Below is a small trained network, with its code and all its weights. Each question gives an input and a target symbol and asks what happens when units are switched off, that is, made to give their printed mean instead of their output.

import numpy as np


def w(rows, s, z=0):
    codes = np.array(rows[::2]) - 128.0
    scale = np.full(codes.shape[1], s)
    scale[-1] = z or s
    return codes * scale


def f(y):
    return y / 2 * (1 + np.tanh(0.7978845608 * (y + 0.044715 * y**3)))


def softmax(a):
    e = np.exp(a - a.max(-1, keepdims=True))
    return e / e.sum(-1, keepdims=True)


def log_softmax(a):
    a = a - a.max(-1, keepdims=True)
    return a - np.log(np.exp(a).sum(-1, keepdims=True))


def net(x, mask):
    ids = ['βγδεζηθλμξπστφψω'.index(c) for c in x.split()]
    T = len(ids)
    res = E[ids] + P[:T]
    r = res
    for j in range(2):
        rows = slice(4 * j, 4 * j + 4)
        q, k, v = (r @ M[0][rows].T for M in (Q, K, V))
        z = softmax(np.where(np.tri(T) > 0, q @ k.T / 4**0.5, -1e9)) @ v
        o = O[0][rows]
        res = res + np.where(mask[j], z, o[:, -1]) @ o[:, :-1]
    y = f(res @ A[0][:, :-1].T + A[0][:, -1])
    res = res + np.where(mask[2:6], y, B[0][:, -1]) @ B[0][:, :-1]
    return log_softmax(res[-1] @ U[:, :-1].T + U[:, -1])


Q, K, V, O, A, B = {}, {}, {}, {}, {}, {}
E = w([
[177,162,124],'β',
[111,147,82],'γ',
[69,176,120],'δ',
[67,109,113],'ε',
[224,97,74],'ζ',
[180,152,114],'η',
[155,76,216],'θ',
[124,151,76],'λ',
[176,250,57],'μ',
[71,122,173],'ξ',
[120,106,138],'π',
[153,166,203],'σ',
[189,122,93],'τ',
[148,125,169],'φ',
[187,160,127],'ψ',
[158,117,166],'ω',
],0.023)
P = w([
[141,251,196],'0',
[146,194,147],'1',
[148,169,135],'2',
[146,156,129],'3',
[146,144,122],'4',
[162,119,107],'5',
[132,133,121],'6',
[123,134,120],'7',
[123,129,117],'8',
[120,127,115],'9',
[119,125,114],'10',
[117,125,112],'11',
[113,125,109],'12',
],0.013)
Q[0] = w([
[186,196,2],'head 0',
[126,142,57],'head 0',
[129,128,28],'head 0',
[129,184,138],'head 0',
[131,137,37],'head 1',
[183,75,148],'head 1',
[161,85,187],'head 1',
[176,104,137],'head 1',
],0.014)
K[0] = w([
[90,190,74],'head 0',
[78,136,98],'head 0',
[64,137,65],'head 0',
[125,143,177],'head 0',
[45,174,8],'head 1',
[166,131,126],'head 1',
[187,93,186],'head 1',
[166,167,129],'head 1',
],0.016)
V[0] = w([
[188,88,151],'head 0',
[220,98,175],'head 0',
[54,140,85],'head 0',
[133,99,118],'head 0',
[82,134,7],'head 1',
[87,135,31],'head 1',
[143,130,234],'head 1',
[110,135,183],'head 1',
],0.013)
O[0] = w([
[187,65,35,49],'head 0',
[146,84,30,97],'head 0',
[138,149,201,117],'head 0',
[183,94,111,44],'head 0',
[85,204,164,16],'head 1',
[96,186,138,45],'head 1',
[175,51,28,253],'head 1',
[163,75,1,217],'head 1',
],0.009,0.0049)
A[0] = w([
[136,165,137,2],'neuron 0',
[53,96,163,99],'neuron 1',
[47,8,227,93],'neuron 2',
[173,160,57,93],'neuron 3',
],0.014,0.0068)
B[0] = w([
[153,79,26,171],'neuron 0',
[159,76,223,195],'neuron 1',
[43,26,4,150],'neuron 2',
[100,198,183,249],'neuron 3',
],0.015,0.019)
U = w([
[213,254,198,194],'β',
[178,173,206,168],'γ',
[175,98,208,9],'δ',
[5,158,91,138],'ε',
[128,166,111,34],'ζ',
[130,162,116,22],'η',
[243,58,159,133],'θ',
[128,157,114,15],'λ',
[58,255,61,26],'μ',
[58,154,21,239],'ξ',
[105,156,82,157],'π',
[171,182,106,170],'σ',
[105,162,75,146],'τ',
[148,173,91,253],'φ',
[112,166,89,103],'ψ',
[156,167,102,227],'ω',
],0.0091,0.005)

Each question gives the input, a string of symbols that net reads in full, and the target symbol t.
The units are the heads (4 rows each of Q, K, V and O) and the neurons (one row each of A and B). Each row of codes is followed by its name. A weight is (code - 128) times the scale printed after its matrix; where a second scale follows, it is the last column's (O, A, B and U).
mask holds one flag per unit, heads first, then neurons. A switched-off unit (its flag False) gives its mean, the last column of its rows in O or B, instead of its output. The means were averaged over made-up inputs and are rounded, as every weight is.
A unit's drop is (log p(t) with every unit on - log p(t) with that unit switched off) / (log p(t) with every unit on - log p(t) with every unit switched off).
The circuit of an input: a set's keep is (log p(t) with only the set's units on - log p(t) with every unit switched off) / (log p(t) with every unit on - log p(t) with every unit switched off). Starting from all 6 units, units are removed one at a time, each time the one whose removal leaves the highest keep (on an exact tie, the one counted first), for as long as the keep stays at least 0.8.
circuit, biggest first: the units of the circuit, biggest drop first
top k neurons: the k neurons with the biggest drops, biggest first
heads that matter: for each layer, one digit per head in row order, 1 if its drop is at least 0.15 and else 0, layers parted by /
drop of u: that unit's drop, to one decimal
input θ θ δ δ τ, target β: circuit, biggest first -> [head 0]
input ε ε δ δ δ δ λ ξ, target ε: top 2 neurons -> [neuron 2; neuron 0]
input ζ δ δ θ λ η ε η θ ψ θ τ τ, target γ: circuit, biggest first -> [head 0; neuron 3; head 1]
input ε τ γ γ θ δ δ δ π δ δ δ τ, target γ: top 2 neurons -> [neuron 3; neuron 1]
input δ θ ε δ, target γ: circuit, biggest first -> [neuron 1; head 0]
input γ θ δ θ σ ε, target ε: heads that matter -> 11
input ξ ξ δ δ λ δ ε δ δ δ ψ ε μ, target μ: heads that matter -> 01
input δ ε ω θ η ξ θ ω π δ δ ψ, target β: heads that matter -> 10
input γ ξ σ τ ζ ξ ξ δ, target β: top 2 neurons -> [neuron 2; neuron 1]
input δ γ ε, target ε: top 2 neurons -> [neuron 2; neuron 1]
input δ ζ η ε δ θ θ η δ τ, target β: drop of neuron 3 -> -0.4
input θ δ σ δ δ ξ δ γ, target γ: drop of head 1 -> 0.5
input ε β δ δ η, target β: drop of head 1 -> 0.1
input ω θ ω ξ θ ξ ζ δ, target β: drop of head 0 -> 0.2
input ζ δ π θ λ ξ φ λ β, target β: circuit, biggest first -> [head 1]
